Here is a tiny trained network, its code and every weight. The questions are about switching its units off for an input and a class, where a switched-off unit gives its printed mean instead of its output.

import numpy as np


def w(rows, s, z=0):
    codes = np.array(rows[::2]) - 128.0
    scale = np.full(codes.shape[1], s)
    scale[-1] = z or s
    return codes * scale


def f(y):
    return y / 2 * (1 + np.tanh(0.7978845608 * (y + 0.044715 * y**3)))


def log_softmax(a):
    a = a - a.max(-1, keepdims=True)
    return a - np.log(np.exp(a).sum(-1, keepdims=True))


def net(x, mask):
    res = np.array(x, float).reshape(1, 5) / 4 @ E
    y = f(res @ A[0][:, :-1].T + A[0][:, -1])
    res = res + np.where(mask, y, B[0][:, -1]) @ B[0][:, :-1]
    return log_softmax(res[-1] @ U[:, :-1].T + U[:, -1])


A, B = {}, {}
E = w([
[50,242,191,224,202,223],'x0',
[105,237,62,59,185,226],'x1',
[37,137,155,81,236,82],'x2',
[158,137,116,75,116,132],'x3',
[79,103,2,58,100,150],'x4',
],0.007)
A[0] = w([
[142,170,189,222,127,143,165],'N0',
[159,155,204,225,119,167,255],'N1',
[136,99,113,109,94,134,111],'N2',
[146,62,67,1,73,64,221],'N3',
[178,140,114,166,97,164,126],'N4',
[131,83,128,56,132,149,128],'N5',
[88,141,157,59,151,93,192],'N6',
[156,141,130,193,110,107,136],'N7',
[8,214,146,134,209,198,250],'N8',
[138,130,143,164,85,101,168],'N9',
[113,127,137,131,159,131,113],'N10',
[145,82,70,26,95,59,202],'N11',
[177,113,181,229,10,125,245],'N12',
[174,62,131,157,53,128,123],'N13',
[123,130,122,79,121,105,193],'N14',
],0.0097,0.0032)
B[0] = w([
[143,101,137,162,175,155,196],'N0',
[150,113,134,182,201,126,215],'N1',
[137,143,147,102,110,109,143],'N2',
[135,89,108,14,94,142,229],'N3',
[99,110,155,148,129,97,155],'N4',
[140,120,132,103,134,140,148],'N5',
[147,142,108,120,138,165,160],'N6',
[135,114,135,159,122,122,153],'N7',
[43,255,91,117,164,131,250],'N8',
[150,125,134,142,101,131,154],'N9',
[131,140,106,135,128,130,134],'N10',
[155,91,125,35,105,138,210],'N11',
[147,108,148,203,88,94,226],'N12',
[110,134,118,147,70,116,184],'N13',
[127,111,122,108,133,151,148],'N14',
],0.023,0.013)
U = w([
[37,212,96,138,184,162,249],'0',
[130,86,137,163,28,61,39],'1',
[138,92,94,7,128,161,163],'2',
[147,99,188,255,155,101,156],'3',
],0.0077,0.0011)

Each question gives the input, the list of numbers given to net, and the class t.
The units are the neurons (one row each of A and B). Each row of codes is followed by its name. A weight is (code - 128) times the scale printed after its matrix; where a second scale follows, it is the last column's (A, B and U).
mask holds one flag per neuron, in row order. A switched-off neuron (its flag False) gives its mean, the last column of its row in B, instead of its output. The means were averaged over made-up inputs and are rounded, as every weight is.
A unit's drop is (log p(t) with every unit on - log p(t) with that unit switched off) / (log p(t) with every unit on - log p(t) with every unit switched off).
The circuit of an input: a set's keep is (log p(t) with only the set's units on - log p(t) with every unit switched off) / (log p(t) with every unit on - log p(t) with every unit switched off). Starting from the 12 units with the biggest drops (on a tie, the unit counted first), units are removed one at a time, each time the one whose removal leaves the highest keep (on an exact tie, the one counted first), for as long as the keep stays at least 0.8.
units of the circuit, in order: the units of the circuit, biggest drop first
top k neurons: the k neurons with the biggest drops, biggest first
drop when u is switched off: that unit's drop, to one decimal
input [7,-6,3,-3,-2], class 3: units of the circuit, in order	[N1]
input [-2,4,-7,2,0], class 1: units of the circuit, in order	[N8; N4]
input [-4,0,-6,6,-2], class 1: top 3 neurons	[N12; N13; N8]
input [4,-4,0,3,3], class 3: units of the circuit, in order	[N8; N3]
input [8,5,-7,-7,-8], class 3: top 2 neurons	[N1; N12]
input [2,2,-7,-2,5], class 1: top 2 neurons	[N8; N1]
input [-3,-6,5,3,-8], class 3: drop when N3 is switched off	0.1
input [-2,-1,1,6,-5], class 1: drop when N1 is switched off	0.2
input [0,0,-2,7,-5], class 3: drop when N10 is switched off	0.0
input [3,-6,3,-6,2], class 3: top 2 neurons	[N8; N3]
